Below are the code and all the weights of a small trained network. Each question names an input and a class and asks about switching units off, where a switched-off unit gives its printed mean instead of its output.

import numpy as np


def w(rows, s, z=0):
    codes = np.array(rows[::2]) - 128.0
    scale = np.full(codes.shape[1], s)
    scale[-1] = z or s
    return codes * scale


def norm(h):
    return h / np.sqrt((h * h).mean(-1, keepdims=True) + 1e-5)


def f(y):
    return y / 2 * (1 + np.tanh(0.7978845608 * (y + 0.044715 * y**3)))


def log_softmax(a):
    a = a - a.max(-1, keepdims=True)
    return a - np.log(np.exp(a).sum(-1, keepdims=True))


def net(x, mask):
    res = np.array(x, float).reshape(1, 3) / 4 @ E
    u = 0
    for l in range(3):
        y = f(norm(res) @ A[l][:, :-1].T + A[l][:, -1])
        res = res + np.where(mask[u : u + 10], y, B[l][:, -1]) @ B[l][:, :-1]
        u += 10
    return log_softmax(norm(res)[-1] @ U[:, :-1].T + U[:, -1])


A, B = {}, {}
E = w([
[184,132,212,250,67],'x0',
[9,232,171,108,86],'x1',
[242,195,192,2,79],'x2',
],0.002)
A[0] = w([
[97,142,93,117,133,89],'L0N1',
[68,228,144,158,77,52],'L0N2',
[111,85,128,109,73,129],'L0N3',
[49,198,223,109,67,125],'L0N4',
[66,81,104,101,204,69],'L0N5',
[15,83,52,164,112,185],'L0N6',
[242,2,93,129,129,109],'L0N7',
[62,115,185,50,201,97],'L0N8',
[143,104,250,192,61,166],'L0N9',
[143,176,82,149,152,2],'L0N10',
],0.0029,0.0055)
B[0] = w([
[147,131,104,160,94,94],'L0N1',
[63,3,207,123,12,91],'L0N2',
[128,140,128,128,133,129],'L0N3',
[146,19,146,82,108,166],'L0N4',
[166,240,185,181,78,98],'L0N5',
[215,178,121,52,138,252],'L0N6',
[56,11,196,52,75,170],'L0N7',
[165,152,77,160,107,113],'L0N8',
[126,169,127,71,244,215],'L0N9',
[10,151,203,196,27,55],'L0N10',
],0.003,0.0023)
A[1] = w([
[126,98,160,55,142,172],'L1N1',
[134,179,71,129,97,150],'L1N2',
[185,109,121,120,208,243],'L1N3',
[74,87,108,139,155,88],'L1N4',
[44,134,79,231,165,6],'L1N5',
[155,148,189,215,117,116],'L1N6',
[73,61,89,199,134,103],'L1N7',
[159,134,193,211,80,114],'L1N8',
[2,181,181,108,73,101],'L1N9',
[149,113,196,194,125,82],'L1N10',
],0.0057,0.0023)
B[1] = w([
[114,167,104,194,129,194],'L1N1',
[139,92,146,201,114,137],'L1N2',
[80,134,145,130,95,253],'L1N3',
[149,192,159,118,153,128],'L1N4',
[241,156,178,231,153,143],'L1N5',
[104,151,51,62,151,131],'L1N6',
[194,155,194,121,94,137],'L1N7',
[77,123,21,57,177,125],'L1N8',
[101,2,112,117,81,156],'L1N9',
[81,140,50,39,137,127],'L1N10',
],0.0057,0.0046)
A[2] = w([
[83,128,119,139,146,66],'L2N1',
[169,17,160,98,138,3],'L2N2',
[72,166,173,142,118,36],'L2N3',
[117,1,136,113,116,15],'L2N4',
[103,162,102,161,102,65],'L2N5',
[128,12,154,116,131,20],'L2N6',
[179,170,185,60,85,10],'L2N7',
[197,95,75,157,75,45],'L2N8',
[180,130,165,125,92,36],'L2N9',
[82,152,16,89,183,14],'L2N10',
],0.0085,0.004)
B[2] = w([
[173,160,150,116,81,116],'L2N1',
[60,123,114,130,75,175],'L2N2',
[159,135,111,57,97,127],'L2N3',
[76,18,169,173,32,211],'L2N4',
[148,122,156,64,133,113],'L2N5',
[84,100,131,119,46,186],'L2N6',
[160,99,147,255,167,186],'L2N7',
[128,196,143,18,119,105],'L2N8',
[145,179,120,114,221,125],'L2N9',
[55,213,5,61,190,250],'L2N10',
],0.0073,0.0026)
U = w([
[236,177,224,251,241,229],'0',
[23,236,10,67,232,170],'1',
[17,16,200,173,7,169],'2',
[218,214,236,39,83,162],'3',
[88,120,222,93,205,11],'4',
],0.012,0.011)

Each question gives the input, the list of numbers given to net, and the class t.
The units are the neurons (one row each of A and B). Each row of codes is followed by its name. A weight is (code - 128) times the scale printed after its matrix; where a second scale follows, it is the last column's (A, B and U).
mask holds one flag per neuron, layer by layer. A switched-off neuron (its flag False) gives its mean, the last column of its row in B, instead of its output. The means were averaged over made-up inputs and are rounded, as every weight is.
A unit's drop is (log p(t) with every unit on - log p(t) with that unit switched off) / (log p(t) with every unit on - log p(t) with every unit switched off).
The circuit of an input: a set's keep is (log p(t) with only the set's units on - log p(t) with every unit switched off) / (log p(t) with every unit on - log p(t) with every unit switched off). Starting from the 12 units with the biggest drops (on a tie, the unit counted first), units are removed one at a time, each time the one whose removal leaves the highest keep (on an exact tie, the one counted first), for as long as the keep stays at least 0.8.
units of the circuit, in order: the units of the circuit, biggest drop first
top k neurons: the k neurons with the biggest drops, biggest first
k most important neurons of layer l: the k neurons of layer l with the biggest drops, biggest first
drop of u: that unit's drop, to one decimal
input [5,4,-4], class 1: top neuron	[L1N6]
input [8,8,2], class 1: top 3 neurons	[L1N8, L1N6, L0N7]
input [-2,-2,1], class 3: 3 most important neurons of layer 1	[L1N9, L1N8, L1N10]
input [5,5,-3], class 1: top 4 neurons	[L1N6, L0N7, L1N8, L1N10]
input [3,-2,1], class 3: top 2 neurons	[L0N9, L1N9]
input [4,-3,0], class 1: top 3 neurons	[L1N9, L1N10, L1N5]
input [-7,-8,8], class 0: units of the circuit, in order	[L1N8, L2N7]
input [-2,1,0], class 3: top 3 neurons	[L2N10, L1N9, L1N5]
input [-5,7,-2], class 2: top 2 neurons	[L1N9, L0N9]
input [-2,-3,-1], class 3: top 3 neurons	[L1N9, L1N1, L0N4]
input [3,-4,-4], class 0: top 2 neurons	[L1N9, L0N4]
input [7,3,-8], class 0: 2 most important neurons of layer 1	[L1N5, L1N7]
input [6,-4,4], class 1: top 2 neurons	[L0N6, L1N8]
input [6,6,-4], class 1: units of the circuit, in order	[L1N8]
input [4,-4,-1], class 1: 2 most important neurons of layer 1	[L1N10, L1N5]
input [3,2,0], class 3: top 3 neurons	[L0N9, L2N10, L1N8]
input [3,0,-1], class 3: 2 most important neurons of layer 0	[L0N9, L0N5]
input [8,1,-6], class 1: drop of L1N8	1.4
input [-4,8,-2], class 2: drop of L1N9	2.3
input [2,4,-4], class 0: units of the circuit, in order	[L1N5]
input [-2,5,0], class 2: drop of L1N9	2.0
